Here is a tiny trained network, its code and every weight. The questions are about switching its units off for an input and a target symbol, where a switched-off unit gives its printed mean instead of its output.

import numpy as np


def w(rows, s, z=0):
    codes = np.array(rows[::2]) - 128.0
    scale = np.full(codes.shape[1], s)
    scale[-1] = z or s
    return codes * scale


def norm(h):
    return h / np.sqrt((h * h).mean(-1, keepdims=True) + 1e-5)


def f(y):
    return y / 2 * (1 + np.tanh(0.7978845608 * (y + 0.044715 * y**3)))


def softmax(a):
    e = np.exp(a - a.max(-1, keepdims=True))
    return e / e.sum(-1, keepdims=True)


def log_softmax(a):
    a = a - a.max(-1, keepdims=True)
    return a - np.log(np.exp(a).sum(-1, keepdims=True))


def net(x, mask):
    ids = ['ΛΞΨβγδθσω'.index(c) for c in x.split()]
    T = len(ids)
    res = E[ids] + P[:T]
    u = 0
    for l in range(3):
        q, k, v = (norm(res) @ M[l].T for M in (Q, K, V))
        z = softmax(np.where(np.tri(T) > 0, q @ k.T / 3**0.5, -1e9)) @ v
        res = res + np.where(mask[u], z, O[l][:, -1]) @ O[l][:, :-1]
        u += 1
        y = f(norm(res) @ A[l][:, :-1].T + A[l][:, -1])
        res = res + np.where(mask[u : u + 4], y, B[l][:, -1]) @ B[l][:, :-1]
        u += 4
    return log_softmax(norm(res)[-1] @ U[:, :-1].T + U[:, -1])


Q, K, V, O, A, B = {}, {}, {}, {}, {}, {}
E = w([
[170,119,227],'Λ',
[170,125,71],'Ξ',
[82,130,137],'Ψ',
[104,51,194],'β',
[103,163,154],'γ',
[99,146,150],'δ',
[144,45,137],'θ',
[74,246,43],'σ',
[104,156,61],'ω',
],0.013)
P = w([
[238,63,75],'0',
[134,145,198],'1',
[161,216,246],'2',
[153,198,235],'3',
[134,217,251],'4',
[135,195,235],'5',
[120,199,241],'6',
[134,199,242],'7',
[99,182,240],'8',
[96,153,210],'9',
[119,178,220],'10',
[125,178,217],'11',
[110,158,213],'12',
],0.0027)
Q[0] = w([
[3,109,141],'0.h0',
[109,142,160],'0.h0',
[231,93,39],'0.h0',
],0.0046)
K[0] = w([
[90,174,168],'0.h0',
[117,3,99],'0.h0',
[163,193,149],'0.h0',
],0.005)
V[0] = w([
[101,66,155],'0.h0',
[108,161,253],'0.h0',
[119,126,84],'0.h0',
],0.0057)
O[0] = w([
[149,94,213,2],'0.h0',
[142,214,121,230],'0.h0',
[5,81,45,100],'0.h0',
],0.0026,0.00094)
A[0] = w([
[111,103,105,131],'0.n0',
[198,2,176,104],'0.n1',
[220,89,84,254],'0.n2',
[168,178,210,88],'0.n3',
],0.0056,0.0027)
B[0] = w([
[203,149,224,119],'0.n0',
[114,96,210,144],'0.n1',
[13,158,246,252],'0.n2',
[171,1,12,172],'0.n3',
],0.0048,0.0028)
Q[1] = w([
[102,45,30],'1.h0',
[79,246,254],'1.h0',
[135,111,170],'1.h0',
],0.0064)
K[1] = w([
[82,125,253],'1.h0',
[195,6,36],'1.h0',
[157,243,47],'1.h0',
],0.0061)
V[1] = w([
[58,138,91],'1.h0',
[1,154,199],'1.h0',
[167,211,112],'1.h0',
],0.0072)
O[1] = w([
[219,93,68,236],'1.h0',
[204,219,150,255],'1.h0',
[201,1,123,81],'1.h0',
],0.0052,0.00053)
A[1] = w([
[253,87,222,92],'1.n0',
[162,87,68,79],'1.n1',
[125,75,104,5],'1.n2',
[80,114,61,62],'1.n3',
],0.0037,0.0014)
B[1] = w([
[79,89,129,254],'1.n0',
[127,211,155,41],'1.n1',
[169,128,252,16],'1.n2',
[72,237,96,70],'1.n3',
],0.0043,0.00087)
Q[2] = w([
[160,87,117],'2.h0',
[213,254,39],'2.h0',
[71,118,172],'2.h0',
],0.0085)
K[2] = w([
[183,133,175],'2.h0',
[84,94,1],'2.h0',
[246,66,161],'2.h0',
],0.0048)
V[2] = w([
[232,132,136],'2.h0',
[127,2,172],'2.h0',
[71,215,200],'2.h0',
],0.0068)
O[2] = w([
[213,215,123,44],'2.h0',
[255,68,74,86],'2.h0',
[216,56,190,255],'2.h0',
],0.0048,0.0024)
A[2] = w([
[92,103,44,12],'2.n0',
[155,132,228,124],'2.n1',
[158,136,145,2],'2.n2',
[93,255,130,86],'2.n3',
],0.0068,0.0021)
B[2] = w([
[189,184,174,108],'2.n0',
[205,51,164,235],'2.n1',
[154,102,255,91],'2.n2',
[132,164,95,250],'2.n3',
],0.0074,0.0024)
U = w([
[211,26,192,113],'Λ',
[38,76,155,245],'Ξ',
[206,199,166,113],'Ψ',
[175,131,158,13],'β',
[239,86,2,176],'γ',
[147,45,40,88],'δ',
[165,138,165,2],'θ',
[158,188,65,80],'σ',
[132,192,48,117],'ω',
],0.0086,0.0028)

Each question gives the input, a string of symbols that net reads in full, and the target symbol t.
The units are the heads (3 rows each of Q, K, V and O) and the neurons (one row each of A and B). Each row of codes is followed by its name. A weight is (code - 128) times the scale printed after its matrix; where a second scale follows, it is the last column's (O, A, B and U).
mask holds one flag per unit, layer by layer, with each layer's heads first. A switched-off unit (its flag False) gives its mean, the last column of its rows in O or B, instead of its output. The means were averaged over made-up inputs and are rounded, as every weight is.
A unit's drop is (log p(t) with every unit on - log p(t) with that unit switched off) / (log p(t) with every unit on - log p(t) with every unit switched off).
The circuit of an input: a set's keep is (log p(t) with only the set's units on - log p(t) with every unit switched off) / (log p(t) with every unit on - log p(t) with every unit switched off). Starting from the 12 units with the biggest drops (on a tie, the unit counted first), units are removed one at a time, each time the one whose removal leaves the highest keep (on an exact tie, the one counted first), for as long as the keep stays at least 0.8.
units of the circuit, in order: the units of the circuit, biggest drop first
unit that matters most: the unit with the biggest drop
k most important neurons: the k neurons with the biggest drops, biggest first
k most important neurons of layer l: the k neurons of layer l with the biggest drops, biggest first
drop of u: that unit's drop, to one decimal
input ω γ Ξ Ξ σ σ δ Ξ, target ω: units of the circuit, in order -> 2.h0, 1.h0, 0.n2, 0.h0
input δ Λ Ξ Ξ γ β Ψ Ξ Ξ γ, target δ: units of the circuit, in order -> 1.h0, 2.h0, 0.n2
input δ γ θ Ξ Ψ Λ Ξ Ξ Ψ, target δ: units of the circuit, in order -> 1.h0, 2.h0, 0.n2
input γ Ξ Ψ Ψ γ Ψ, target γ: units of the circuit, in order -> 1.h0, 0.n2, 2.h0, 0.h0
input Ψ δ θ γ γ Ψ γ Ξ γ γ, target Ψ: unit that matters most -> 0.n2
input Ξ Ψ Ξ Ξ γ δ Ξ Ξ, target Ξ: units of the circuit, in order -> 0.n2, 0.h0, 2.h0
input Λ Ξ Ξ γ Ξ θ Ψ γ Ξ ω δ, target Λ: units of the circuit, in order -> 0.n2, 2.n1
input ω Ξ δ ω γ, target ω: 2 most important neurons of layer 0 -> 0.n2, 0.n3
input Ψ Ξ Ξ σ Ξ θ ω δ Ψ δ δ Ψ, target Ψ: units of the circuit, in order -> 0.n2, 1.h0
input γ γ γ γ δ, target γ: 2 most important neurons -> 0.n2, 0.n3
input ω γ Ψ β Ξ Λ Ψ γ Λ δ, target ω: 2 most important neurons of layer 0 -> 0.n2, 0.n3
input δ Ψ Ψ δ Ξ, target δ: 3 most important neurons -> 0.n2, 0.n3, 2.n1
input Λ Λ ω Ξ Ξ θ δ, target Λ: 2 most important neurons -> 0.n2, 0.n3
input Λ β Ξ Ξ γ Ξ σ Ξ Ξ, target Λ: units of the circuit, in order -> 0.n2
input Λ Ξ δ Ξ Ψ, target Λ: drop of 2.h0 -> 0.7
input Ψ Ξ θ Ξ, target Ψ: drop of 0.n2 -> 0.3
input ω γ Ψ Ξ Ξ Ξ Ψ, target ω: drop of 1.h0 -> 1.0
input ω β Ξ Ξ Ψ, target ω: drop of 0.n2 -> 1.2
